Below are the code and all the weights of a small trained network. Each question names an input and a target symbol and asks about switching units off, where a switched-off unit gives its printed mean instead of its output.

import numpy as np


def w(rows, s, z=0):
    codes = np.array(rows[::2]) - 128.0
    scale = np.full(codes.shape[1], s)
    scale[-1] = z or s
    return codes * scale


def f(y):
    return np.maximum(y, 0)


def softmax(a):
    e = np.exp(a - a.max(-1, keepdims=True))
    return e / e.sum(-1, keepdims=True)


def log_softmax(a):
    a = a - a.max(-1, keepdims=True)
    return a - np.log(np.exp(a).sum(-1, keepdims=True))


def net(x, mask):
    ids = ['ΓΩεηθπτψ'.index(c) for c in x.split()]
    T = len(ids)
    res = E[ids] + P[:T]
    u = 0
    for l in range(2):
        r = res
        for j in range(3):
            rows = slice(2 * j, 2 * j + 2)
            q, k, v = (r @ M[l][rows].T for M in (Q, K, V))
            z = softmax(np.where(np.tri(T) > 0, q @ k.T / 2**0.5, -1e9)) @ v
            o = O[l][rows]
            res = res + np.where(mask[u + j], z, o[:, -1]) @ o[:, :-1]
        u += 3
        y = f(res @ A[l][:, :-1].T + A[l][:, -1])
        res = res + np.where(mask[u : u + 12], y, B[l][:, -1]) @ B[l][:, :-1]
        u += 12
    return log_softmax(res[-1] @ U[:, :-1].T + U[:, -1])


Q, K, V, O, A, B = {}, {}, {}, {}, {}, {}
E = w([
[173,160,116,134,121,58,135],'Γ',
[71,95,140,161,183,158,143],'Ω',
[115,213,71,122,150,133,191],'ε',
[75,192,163,145,159,158,148],'η',
[104,113,188,129,137,98,150],'θ',
[177,78,78,159,167,101,130],'π',
[88,255,123,124,131,139,122],'τ',
[146,94,150,155,210,126,90],'ψ',
],0.026)
P = w([
[123,52,96,33,1,220,78],'0',
[141,102,93,216,49,141,98],'1',
[137,101,94,203,74,136,99],'2',
[138,104,105,184,92,127,99],'3',
[139,106,108,167,113,124,96],'4',
[146,112,110,153,132,120,94],'5',
[151,117,112,137,150,121,92],'6',
[156,122,115,125,169,119,95],'7',
[160,124,115,116,189,117,97],'8',
[164,131,122,106,209,118,104],'9',
[167,133,120,95,224,123,107],'10',
[173,137,126,87,239,124,112],'11',
],0.0099)
Q[0] = w([
[132,254,120,197,114,121,178],'L0H0',
[57,214,120,187,172,113,101],'L0H0',
[22,116,201,124,102,213,109],'L0H1',
[216,124,165,252,200,58,52],'L0H1',
[19,193,189,57,82,200,82],'L0H2',
[137,132,193,155,167,148,57],'L0H2',
],0.006)
K[0] = w([
[55,205,90,108,94,66,138],'L0H0',
[19,180,215,142,131,193,183],'L0H0',
[77,90,113,163,21,158,68],'L0H1',
[146,120,209,84,254,69,106],'L0H1',
[61,172,76,121,97,143,117],'L0H2',
[18,94,137,135,156,140,100],'L0H2',
],0.0075)
V[0] = w([
[134,141,87,83,154,185,127],'L0H0',
[155,255,127,101,47,74,140],'L0H0',
[147,110,127,113,104,106,197],'L0H1',
[201,118,212,107,188,53,30],'L0H1',
[78,86,97,151,165,149,241],'L0H2',
[137,212,220,182,139,178,151],'L0H2',
],0.0076)
O[0] = w([
[84,81,145,154,114,121,78,143],'L0H0',
[134,100,130,144,149,183,125,88],'L0H0',
[251,140,194,76,96,136,164,67],'L0H1',
[113,128,98,112,113,182,190,255],'L0H1',
[162,128,54,153,101,172,73,127],'L0H2',
[54,84,101,92,158,66,193,128],'L0H2',
],0.011,0.0072)
A[0] = w([
[107,19,189,171,147,254,124,74],'L0N0',
[201,198,89,184,210,144,123,104],'L0N1',
[114,122,62,144,155,92,73,97],'L0N2',
[122,13,95,84,121,103,146,118],'L0N3',
[100,61,215,100,153,98,97,53],'L0N4',
[112,110,157,147,26,109,111,55],'L0N5',
[129,92,144,37,68,166,126,58],'L0N6',
[34,92,144,124,119,155,157,34],'L0N7',
[155,44,140,148,118,114,144,3],'L0N8',
[186,133,139,115,160,141,86,73],'L0N9',
[56,152,90,186,106,193,148,138],'L0N10',
[18,222,130,90,80,128,146,200],'L0N11',
],0.0093,0.0036)
B[0] = w([
[132,248,119,156,1,164,182,177],'L0N0',
[82,99,92,186,186,91,194,255],'L0N1',
[98,106,222,62,139,181,157,214],'L0N2',
[191,115,64,170,110,201,175,165],'L0N3',
[218,107,34,81,2,184,125,145],'L0N4',
[124,107,143,186,201,80,147,133],'L0N5',
[227,108,119,103,198,105,156,132],'L0N6',
[180,50,184,147,177,42,20,199],'L0N7',
[86,144,127,143,148,127,114,133],'L0N8',
[95,79,186,101,141,182,119,143],'L0N9',
[161,225,129,167,106,198,162,254],'L0N10',
[171,109,102,160,129,224,140,221],'L0N11',
],0.0071,0.0085)
Q[1] = w([
[130,153,77,140,56,162,191],'L1H0',
[212,94,138,99,247,91,49],'L1H0',
[210,202,184,117,79,222,180],'L1H1',
[2,233,116,67,141,226,27],'L1H1',
[85,90,68,142,165,155,71],'L1H2',
[65,47,231,35,69,224,88],'L1H2',
],0.0066)
K[1] = w([
[156,134,97,56,99,179,102],'L1H0',
[134,195,39,172,171,125,189],'L1H0',
[162,93,150,102,23,210,135],'L1H1',
[187,236,115,163,97,175,93],'L1H1',
[88,200,178,114,126,117,87],'L1H2',
[135,132,182,223,2,73,119],'L1H2',
],0.0081)
V[1] = w([
[134,162,156,93,52,160,37],'L1H0',
[167,130,103,19,116,113,23],'L1H0',
[186,90,255,78,123,105,116],'L1H1',
[96,195,63,198,166,89,149],'L1H1',
[144,25,115,160,127,86,139],'L1H2',
[127,156,69,93,229,124,57],'L1H2',
],0.0077)
O[1] = w([
[130,212,88,134,159,133,156,148],'L1H0',
[184,254,115,128,145,177,192,56],'L1H0',
[98,170,161,135,78,134,146,2],'L1H1',
[71,133,200,132,91,145,109,201],'L1H1',
[207,134,55,107,186,130,62,79],'L1H2',
[181,171,113,145,69,145,92,163],'L1H2',
],0.0095,0.0085)
A[1] = w([
[134,194,114,158,159,166,138,10],'L1N0',
[133,113,134,43,152,74,99,152],'L1N1',
[174,73,165,65,116,96,107,148],'L1N2',
[197,177,91,105,131,154,171,2],'L1N3',
[131,145,45,125,136,145,179,154],'L1N4',
[143,139,75,141,107,46,86,136],'L1N5',
[115,85,112,121,3,132,133,95],'L1N6',
[116,68,201,95,118,143,33,111],'L1N7',
[151,123,104,79,45,4,152,179],'L1N8',
[144,89,97,86,162,94,117,93],'L1N9',
[108,153,196,134,60,62,145,135],'L1N10',
[137,128,110,103,155,144,98,175],'L1N11',
],0.012,0.0068)
B[1] = w([
[157,78,94,60,103,109,114,233],'L1N0',
[96,148,153,159,127,107,136,145],'L1N1',
[134,165,163,198,141,180,209,172],'L1N2',
[96,77,147,149,201,137,118,185],'L1N3',
[132,169,135,109,50,178,114,248],'L1N4',
[140,87,97,131,53,82,72,142],'L1N5',
[127,170,136,253,146,166,107,153],'L1N6',
[131,160,100,47,107,112,102,222],'L1N7',
[100,80,89,61,96,89,195,151],'L1N8',
[207,117,98,108,117,118,87,161],'L1N9',
[72,104,220,69,132,179,110,137],'L1N10',
[92,146,143,147,137,162,139,151],'L1N11',
],0.011,0.012)
U = w([
[170,116,225,96,93,160,126,85],'Γ',
[67,75,135,2,158,131,77,133],'Ω',
[145,243,85,132,67,214,113,168],'ε',
[225,75,108,163,117,139,69,64],'η',
[185,111,155,64,213,138,198,105],'θ',
[158,144,149,75,113,102,135,141],'π',
[119,119,85,100,105,107,166,3],'τ',
[67,145,208,251,229,196,120,240],'ψ',
],0.0081,0.0046)

Each question gives the input, a string of symbols that net reads in full, and the target symbol t.
The units are the heads (2 rows each of Q, K, V and O) and the neurons (one row each of A and B). Each row of codes is followed by its name. A weight is (code - 128) times the scale printed after its matrix; where a second scale follows, it is the last column's (O, A, B and U).
mask holds one flag per unit, layer by layer, with each layer's heads first. A switched-off unit (its flag False) gives its mean, the last column of its rows in O or B, instead of its output. The means were averaged over made-up inputs and are rounded, as every weight is.
A unit's drop is (log p(t) with every unit on - log p(t) with that unit switched off) / (log p(t) with every unit on - log p(t) with every unit switched off).
The circuit of an input: a set's keep is (log p(t) with only the set's units on - log p(t) with every unit switched off) / (log p(t) with every unit on - log p(t) with every unit switched off). Starting from the 12 units with the biggest drops (on a tie, the unit counted first), units are removed one at a time, each time the one whose removal leaves the highest keep (on an exact tie, the one counted first), for as long as the keep stays at least 0.8.
units of the circuit, in order: the units of the circuit, biggest drop first
most important unit: the unit with the biggest drop
top k neurons: the k neurons with the biggest drops, biggest first
top k neurons in layer l: the k neurons of layer l with the biggest drops, biggest first
input η π Ω ψ, target ε: top 4 neurons -> L0N7, L0N1, L0N4, L1N4
input π ε π τ Γ, target ψ: top 2 neurons -> L1N6, L0N1
input π Ω π η θ Γ, target τ: units of the circuit, in order -> L1N8, L0N10
input Ω Ω Γ θ, target Ω: top 4 neurons -> L1N10, L1N8, L0N10, L0N11
input τ θ π θ ψ η Γ η η τ, target ψ: most important unit -> L0H2
input θ ε ψ ψ τ ψ θ, target ψ: top 3 neurons in layer 0 -> L0N7, L0N11, L0N3
input η η π Γ π η, target Ω: top 2 neurons in layer 0 -> L0N7, L0N0
input η π τ θ, target η: top 4 neurons in layer 1 -> L1N6, L1N5, L1N9, L1N4
input Γ ψ ψ Ω π ψ π ε Γ, target η: units of the circuit, in order -> L1N6, L1H0
input ε ε ψ θ, target ε: top 2 neurons -> L0N4, L0N0
input Γ η η, target ψ: top 4 neurons -> L0N11, L0N10, L0N7, L0N0
input ψ Ω ε Γ τ π Γ, target ψ: top 3 neurons -> L1N6, L1N2, L1N0
input η Γ η Γ ψ Γ τ ψ Ω ψ Γ, target ε: top 2 neurons -> L0N7, L1N4
input τ η Ω Ω ψ θ ε Ω Ω, target Ω: units of the circuit, in order -> L1H0
input Γ ψ ψ ψ Γ π η η ψ π, target ε: top 2 neurons -> L0N7, L1N4
input τ ε π ε ψ ψ ψ ε π ε θ, target ε: top 4 neurons in layer 1 -> L1N7, L1N2, L1N6, L1N9
input τ ψ Γ Γ θ ψ Γ θ ε ε Γ, target Γ: top 3 neurons -> L1N2, L1N7, L1N6
input π ψ Ω θ η ψ Ω Ω τ ε π, target ψ: top 3 neurons -> L1N6, L1N2, L1N0
input Γ ψ η η Γ ψ ψ Γ η Γ ε ε, target ψ: top 3 neurons -> L0N0, L0N10, L0N7
input π ψ π ψ Ω, target ε: most important unit -> L0H2
input Γ π Γ τ ψ, target ε: units of the circuit, in order -> L0N0, L0H1
input π Ω Γ, target η: units of the circuit, in order -> L1H2, L1N5
input η Γ τ π π, target ψ: units of the circuit, in order -> L1N6, L1H2, L0N10
input Ω ψ Γ Γ π ψ ψ τ ε η Γ, target Ω: top 4 neurons in layer 0 -> L0N10, L0N11, L0N3, L0N0
input Γ θ τ θ ε ε η τ, target ψ: top 2 neurons in layer 0 -> L0N11, L0N1
input ε ε ψ ψ η ψ θ, target ψ: top 4 neurons -> L0N7, L1N6, L1N0, L1N2
input ψ Γ η Γ, target Ω: top 4 neurons in layer 1 -> L1N10, L1N8, L1N2, L1N6
input θ τ θ ψ ψ Γ Γ ε ψ, target Ω: top neuron in layer 0 -> L0N11
